Below is a small trained network, with its code and all its weights. Each question gives an input and a class and asks what happens when units are switched off, that is, made to give their printed mean instead of their output.

import numpy as np


def w(rows, s, z=0):
    codes = np.array(rows[::2]) - 128.0
    scale = np.full(codes.shape[1], s)
    scale[-1] = z or s
    return codes * scale


def f(y):
    return y / 2 * (1 + np.tanh(0.7978845608 * (y + 0.044715 * y**3)))


def log_softmax(a):
    a = a - a.max(-1, keepdims=True)
    return a - np.log(np.exp(a).sum(-1, keepdims=True))


def net(x, mask):
    res = np.array(x, float).reshape(1, 5) / 4 @ E
    y = f(res @ A[0][:, :-1].T + A[0][:, -1])
    res = res + np.where(mask, y, B[0][:, -1]) @ B[0][:, :-1]
    return log_softmax(res[-1] @ U[:, :-1].T + U[:, -1])


A, B = {}, {}
E = w([
[100,111,186,137,151,90,150,106,180,182,168],'x0',
[165,160,173,101,145,137,115,143,77,119,138],'x1',
[130,163,131,100,153,204,114,2,80,65,118],'x2',
[139,83,148,143,101,181,99,119,105,133,156],'x3',
[94,196,109,147,99,197,165,138,192,105,169],'x4',
],0.0093)
A[0] = w([
[134,65,197,116,102,187,113,230,93,169,153,121],'N0',
[128,210,174,108,142,123,143,137,120,120,139,149],'N1',
[128,136,130,118,109,238,134,135,157,119,134,187],'N2',
[142,236,84,111,131,236,118,103,29,47,101,227],'N3',
[130,97,124,149,136,114,122,206,121,124,141,148],'N4',
[139,163,120,118,150,2,126,224,77,122,106,150],'N5',
[141,53,111,116,120,181,99,128,14,108,114,255],'N6',
[149,116,194,113,169,34,115,34,46,132,115,178],'N7',
[138,209,161,132,144,105,143,136,165,131,138,173],'N8',
[127,168,151,102,128,78,131,130,88,127,110,79],'N9',
[125,121,150,104,149,57,118,68,63,126,121,192],'N10',
[125,184,179,123,132,221,129,134,131,135,154,187],'N11',
],0.017,0.0032)
B[0] = w([
[165,77,151,121,179,49,132,151,142,120,160,183],'N0',
[134,144,121,152,114,163,136,208,158,139,126,156],'N1',
[126,207,146,144,77,137,127,90,82,147,125,180],'N2',
[120,151,180,168,205,177,124,167,145,136,235,251],'N3',
[127,159,101,154,138,115,123,181,118,164,63,168],'N4',
[151,132,134,86,78,78,127,232,119,126,123,201],'N5',
[152,91,117,181,103,253,128,86,124,99,84,205],'N6',
[117,179,125,220,151,79,134,47,105,110,174,203],'N7',
[86,163,120,111,151,186,117,141,122,169,124,161],'N8',
[131,129,123,166,149,133,126,148,142,140,144,144],'N9',
[120,144,133,189,164,89,123,69,124,146,125,178],'N10',
[121,178,118,135,54,152,121,104,95,104,138,181],'N11',
],0.021,0.023)
U = w([
[67,110,97,43,151,203,168,106,231,171,124,147],'0',
[92,192,138,159,126,243,128,80,116,114,190,205],'1',
[140,109,109,160,151,89,132,35,98,91,130,112],'2',
[119,145,77,2,13,97,140,184,140,172,77,64],'3',
[189,62,72,99,58,140,104,168,103,105,41,3],'4',
[165,144,154,146,155,67,124,190,127,169,159,210],'5',
[191,61,179,99,136,164,111,160,128,92,158,95],'6',
[141,119,172,97,161,120,127,113,134,81,202,6],'7',
],0.0071,0.0044)

Each question gives the input, the list of numbers given to net, and the class t.
The units are the neurons (one row each of A and B). Each row of codes is followed by its name. A weight is (code - 128) times the scale printed after its matrix; where a second scale follows, it is the last column's (A, B and U).
mask holds one flag per neuron, in row order. A switched-off neuron (its flag False) gives its mean, the last column of its row in B, instead of its output. The means were averaged over made-up inputs and are rounded, as every weight is.
A unit's drop is (log p(t) with every unit on - log p(t) with that unit switched off) / (log p(t) with every unit on - log p(t) with every unit switched off).
The circuit of an input: a set's keep is (log p(t) with only the set's units on - log p(t) with every unit switched off) / (log p(t) with every unit on - log p(t) with every unit switched off). Starting from all 12 units, units are removed one at a time, each time the one whose removal leaves the highest keep (on an exact tie, the one counted first), for as long as the keep stays at least 0.8.
circuit, biggest first: the units of the circuit, biggest drop first
unit that matters most: the unit with the biggest drop
top k neurons: the k neurons with the biggest drops, biggest first
drop when u is switched off: that unit's drop, to one decimal
input [-4,1,-4,-3,-6], class 5: unit that matters most : N5
input [2,3,-3,4,0], class 5: top 2 neurons : (N6 N0)
input [6,8,-8,-8,5], class 3: circuit, biggest first : (N3 N5)
input [-7,6,-2,2,-2], class 6: top 3 neurons : (N6 N0 N5)
input [1,-4,2,-1,-1], class 2: top 2 neurons : (N3 N5)
input [2,3,-7,1,7], class 5: top 2 neurons : (N0 N6)
input [4,-6,-6,-4,-3], class 3: drop when N3 is switched off : 0.2
input [-4,-4,-8,3,-6], class 4: drop when N3 is switched off : 0.7
input [-8,-1,-7,6,1], class 4: drop when N3 is switched off : 0.5
input [6,-8,-4,-7,3], class 3: drop when N3 is switched off : 0.4
input [2,-1,-7,-2,8], class 3: top 2 neurons : (N3 N7)
